Below are the code and all the weights of a small trained network. Each question names an input and a target symbol and asks about switching units off, where a switched-off unit gives its printed mean instead of its output.

import numpy as np


def w(rows, s, z=0):
    codes = np.array(rows[::2]) - 128.0
    scale = np.full(codes.shape[1], s)
    scale[-1] = z or s
    return codes * scale


def norm(h):
    return h / np.sqrt((h * h).mean(-1, keepdims=True) + 1e-5)


def f(y):
    return y / 2 * (1 + np.tanh(0.7978845608 * (y + 0.044715 * y**3)))


def softmax(a):
    e = np.exp(a - a.max(-1, keepdims=True))
    return e / e.sum(-1, keepdims=True)


def log_softmax(a):
    a = a - a.max(-1, keepdims=True)
    return a - np.log(np.exp(a).sum(-1, keepdims=True))


def net(x, mask):
    ids = ['γδεζηξω'.index(c) for c in x.split()]
    T = len(ids)
    res = E[ids] + P[:T]
    q, k, v = (norm(res) @ M[0].T for M in (Q, K, V))
    z = softmax(np.where(np.tri(T) > 0, q @ k.T / 4**0.5, -1e9)) @ v
    res = res + np.where(mask[0], z, O[0][:, -1]) @ O[0][:, :-1]
    y = f(norm(res) @ A[0][:, :-1].T + A[0][:, -1])
    res = res + np.where(mask[1:9], y, B[0][:, -1]) @ B[0][:, :-1]
    return log_softmax(norm(res)[-1] @ U[:, :-1].T + U[:, -1])


Q, K, V, O, A, B = {}, {}, {}, {}, {}, {}
E = w([
[42,75,199,152],'γ',
[217,147,99,97],'δ',
[201,178,118,90],'ε',
[197,198,110,108],'ζ',
[103,240,156,160],'η',
[97,10,171,140],'ξ',
[222,147,79,211],'ω',
],0.014)
P = w([
[149,134,133,135],'0',
[176,141,159,91],'1',
[120,118,118,124],'2',
[177,145,181,119],'3',
[107,114,111,123],'4',
[184,143,197,123],'5',
[104,115,103,114],'6',
[197,146,218,121],'7',
[100,116,93,105],'8',
[216,144,254,118],'9',
[93,118,83,100],'10',
[174,99,226,160],'11',
],0.02)
Q[0] = w([
[25,138,24,4],'h1',
[118,123,110,130],'h1',
[101,132,103,76],'h1',
[210,135,218,183],'h1',
],0.025)
K[0] = w([
[208,144,252,171],'h1',
[132,124,126,113],'h1',
[145,140,161,146],'h1',
[61,129,30,133],'h1',
],0.032)
V[0] = w([
[164,81,75,230],'h1',
[199,153,183,85],'h1',
[156,54,159,20],'h1',
[63,248,139,148],'h1',
],0.017)
O[0] = w([
[217,81,59,114,95],'h1',
[95,97,196,236,255],'h1',
[34,64,180,96,153],'h1',
[160,248,134,181,126],'h1',
],0.018,0.009)
A[0] = w([
[66,169,18,197,166],'n1',
[88,112,101,80,28],'n2',
[149,138,163,141,61],'n3',
[136,112,86,64,86],'n4',
[172,145,200,105,122],'n5',
[148,148,144,48,1],'n6',
[176,179,110,61,177],'n7',
[64,97,4,199,149],'n8',
],0.026,0.0058)
B[0] = w([
[35,70,126,33,197],'n1',
[172,105,161,65,159],'n2',
[177,152,131,130,184],'n3',
[167,195,137,175,193],'n4',
[123,120,85,140,254],'n5',
[152,149,32,133,176],'n6',
[40,79,161,130,252],'n7',
[85,176,2,111,187],'n8',
],0.047,0.0053)
U = w([
[91,119,32,111,154],'γ',
[99,4,145,96,57],'δ',
[119,106,188,176,69],'ε',
[178,165,137,177,221],'ζ',
[74,196,162,66,142],'η',
[181,122,143,62,252],'ξ',
[156,28,78,181,19],'ω',
],0.011,0.0033)

Each question gives the input, a string of symbols that net reads in full, and the target symbol t.
The units are the heads (4 rows each of Q, K, V and O) and the neurons (one row each of A and B). Each row of codes is followed by its name. A weight is (code - 128) times the scale printed after its matrix; where a second scale follows, it is the last column's (O, A, B and U).
mask holds one flag per unit, heads first, then neurons. A switched-off unit (its flag False) gives its mean, the last column of its rows in O or B, instead of its output. The means were averaged over made-up inputs and are rounded, as every weight is.
A unit's drop is (log p(t) with every unit on - log p(t) with that unit switched off) / (log p(t) with every unit on - log p(t) with every unit switched off).
The circuit of an input: a set's keep is (log p(t) with only the set's units on - log p(t) with every unit switched off) / (log p(t) with every unit on - log p(t) with every unit switched off). Starting from all 9 units, units are removed one at a time, each time the one whose removal leaves the highest keep (on an exact tie, the one counted first), for as long as the keep stays at least 0.8.
units of the circuit, in order: the units of the circuit, biggest drop first
top k neurons: the k neurons with the biggest drops, biggest first
drop when u is switched off: that unit's drop, to one decimal
input η η ω ξ ζ γ, target ζ: units of the circuit, in order -> (h1 n7)
input δ ζ ω γ ξ δ ω ω ξ γ ω ε, target ω: units of the circuit, in order -> (n7 h1 n4 n1)
input η ξ η γ ζ ζ ξ γ ε ω γ η, target γ: units of the circuit, in order -> (h1 n6)
input η ε ω ζ δ ζ η δ δ γ ω η, target ω: top 2 neurons -> (n7 n1)
input ξ ε γ ω ξ ζ ε ζ γ η ε, target η: units of the circuit, in order -> (n1 h1)
input ζ δ δ ξ ω δ, target ω: units of the circuit, in order -> (n7 h1 n4 n8)
input δ ε ξ ω ξ, target γ: units of the circuit, in order -> (n8)
input δ ζ η γ ε η ζ, target η: top 3 neurons -> (n1 n7 n3)
input ω δ ζ ζ ξ ζ ξ δ, target ξ: units of the circuit, in order -> (h1 n4)
input δ γ ζ ε γ ω ω δ ω ε γ ζ, target γ: top 2 neurons -> (n6 n7)
input γ ε ε η ω ξ ξ ζ ω δ ξ ω, target ξ: top 2 neurons -> (n4 n2)
input δ γ ω ω γ ε ξ ε ξ ε ζ γ, target ζ: top 4 neurons -> (n7 n1 n3 n5)
input ζ ζ δ ζ ζ γ η η δ η δ, target η: units of the circuit, in order -> (h1 n1)
input ζ ξ ζ η ζ ε ξ, target ε: units of the circuit, in order -> (h1)
input δ ω ξ η η γ η δ, target η: units of the circuit, in order -> (h1 n7 n1)
input ξ ζ ζ δ δ δ γ δ, target γ: top 2 neurons -> (n6 n7)
input ε γ ε ζ, target ε: units of the circuit, in order -> (n1 n8)
input η γ ζ ω ξ γ, target ξ: top 2 neurons -> (n4 n7)
input ζ δ ζ η ξ ε δ ζ ζ ε, target ζ: top 2 neurons -> (n3 n5)
input η ε γ ω δ ω η ξ ζ, target δ: units of the circuit, in order -> (h1)
input γ ξ γ ε ζ ε ξ δ η ξ, target η: drop when h1 is switched off -> 2.2
input ζ γ δ ε, target δ: drop when n6 is switched off -> 0.0
input ε η δ η γ, target η: drop when n7 is switched off -> 0.2
input ζ ξ ε ε ξ ξ ξ ξ ω δ, target ω: drop when h1 is switched off -> 0.4
